Here is a tiny trained network, its code and every weight. The questions are about switching its units off for an input and a class, where a switched-off unit gives its printed mean instead of its output.

import numpy as np


def w(rows, s, z=0):
    codes = np.array(rows[::2]) - 128.0
    scale = np.full(codes.shape[1], s)
    scale[-1] = z or s
    return codes * scale


def f(y):
    return np.maximum(y, 0)


def log_softmax(a):
    a = a - a.max(-1, keepdims=True)
    return a - np.log(np.exp(a).sum(-1, keepdims=True))


def net(x, mask):
    res = np.array(x, float).reshape(1, 3) / 4 @ E
    y = f(res @ A[0][:, :-1].T + A[0][:, -1])
    res = res + np.where(mask, y, B[0][:, -1]) @ B[0][:, :-1]
    return log_softmax(res[-1] @ U[:, :-1].T + U[:, -1])


A, B = {}, {}
E = w([
[219,25,97,162],'x0',
[5,34,100,68],'x1',
[196,185,48,1],'x2',
],0.0082)
A[0] = w([
[103,97,215,181,79],'n0',
[56,57,203,179,211],'n1',
[54,238,120,118,116],'n2',
[170,48,63,146,71],'n3',
[126,130,215,225,48],'n4',
[71,152,164,65,117],'n5',
[82,175,156,118,39],'n6',
[140,143,10,72,99],'n7',
[198,202,151,178,60],'n8',
[164,78,101,138,81],'n9',
[75,213,135,141,89],'n10',
[7,113,69,88,146],'n11',
[67,69,209,173,72],'n12',
[117,126,176,171,57],'n13',
[57,83,120,94,168],'n14',
[61,72,109,104,44],'n15',
[117,144,146,200,87],'n16',
[86,72,111,106,34],'n17',
[93,55,121,92,75],'n18',
[221,99,78,210,76],'n19',
[196,86,96,163,59],'n20',
[163,216,202,140,47],'n21',
[68,88,98,115,30],'n22',
[171,136,78,21,75],'n23',
[178,141,74,73,73],'n24',
[198,138,153,182,103],'n25',
[142,126,167,194,70],'n26',
[52,175,194,99,73],'n27',
[179,3,84,136,74],'n28',
[166,90,109,143,63],'n29',
[62,30,20,116,168],'n30',
[140,204,110,48,92],'n31',
[164,55,109,121,255],'n32',
[204,220,128,211,102],'n33',
],0.012,0.0071)
B[0] = w([
[138,74,58,147,182],'n0',
[148,133,100,191,252],'n1',
[65,149,170,181,207],'n2',
[19,135,170,138,177],'n3',
[146,75,113,160,185],'n4',
[110,133,159,147,186],'n5',
[62,80,166,147,152],'n6',
[137,100,77,182,203],'n7',
[191,117,117,36,189],'n8',
[21,134,177,136,157],'n9',
[33,155,183,132,175],'n10',
[169,153,139,83,237],'n11',
[141,83,92,163,199],'n12',
[104,87,74,114,151],'n13',
[192,144,127,83,215],'n14',
[150,94,118,64,178],'n15',
[153,91,68,137,160],'n16',
[136,76,146,19,160],'n17',
[172,152,137,2,177],'n18',
[96,138,160,104,193],'n19',
[65,111,169,104,168],'n20',
[113,125,149,17,176],'n21',
[117,109,121,29,162],'n22',
[89,92,57,176,207],'n23',
[130,55,74,185,182],'n24',
[150,150,148,65,180],'n25',
[137,111,90,104,160],'n26',
[93,122,155,151,185],'n27',
[65,110,167,161,198],'n28',
[92,113,151,124,148],'n29',
[177,181,126,64,242],'n30',
[117,82,97,180,201],'n31',
[114,196,193,205,223],'n32',
[184,147,133,36,215],'n33',
],0.0095,0.012)
U = w([
[201,128,138,76,96],'0',
[146,50,10,217,80],'1',
[53,129,229,176,87],'2',
[211,209,141,219,255],'3',
],0.011,0.0094)

Each question gives the input, the list of numbers given to net, and the class t.
The units are the neurons (one row each of A and B). Each row of codes is followed by its name. A weight is (code - 128) times the scale printed after its matrix; where a second scale follows, it is the last column's (A, B and U).
mask holds one flag per neuron, in row order. A switched-off neuron (its flag False) gives its mean, the last column of its row in B, instead of its output. The means were averaged over made-up inputs and are rounded, as every weight is.
A unit's drop is (log p(t) with every unit on - log p(t) with that unit switched off) / (log p(t) with every unit on - log p(t) with every unit switched off).
The circuit of an input: a set's keep is (log p(t) with only the set's units on - log p(t) with every unit switched off) / (log p(t) with every unit on - log p(t) with every unit switched off). Starting from the 12 units with the biggest drops (on a tie, the unit counted first), units are removed one at a time, each time the one whose removal leaves the highest keep (on an exact tie, the one counted first), for as long as the keep stays at least 0.8.
circuit, biggest first: the units of the circuit, biggest drop first
top k neurons: the k neurons with the biggest drops, biggest first
drop of u: that unit's drop, to one decimal
input [5,-6,-6], class 0: circuit, biggest first : n33
input [-8,6,7], class 2: top 3 neurons : n2, n10, n5
input [-4,3,3], class 2: top 3 neurons : n2, n1, n33
input [1,1,-3], class 3: top 4 neurons : n23, n24, n31, n7
input [-3,5,-6], class 1: top 3 neurons : n1, n12, n0
input [3,-7,-7], class 0: top 2 neurons : n33, n25
input [7,6,-4], class 2: top 2 neurons : n28, n3
input [2,1,-3], class 3: top 2 neurons : n23, n24
input [7,-8,-1], class 0: top 2 neurons : n33, n8
input [-6,5,7], class 1: top 3 neurons : n23, n7, n31
input [-1,3,3], class 3: drop of n33 : 0.2
input [-6,-6,1], class 0: drop of n11 : -0.2
input [-6,7,-7], class 0: drop of n7 : 0.1
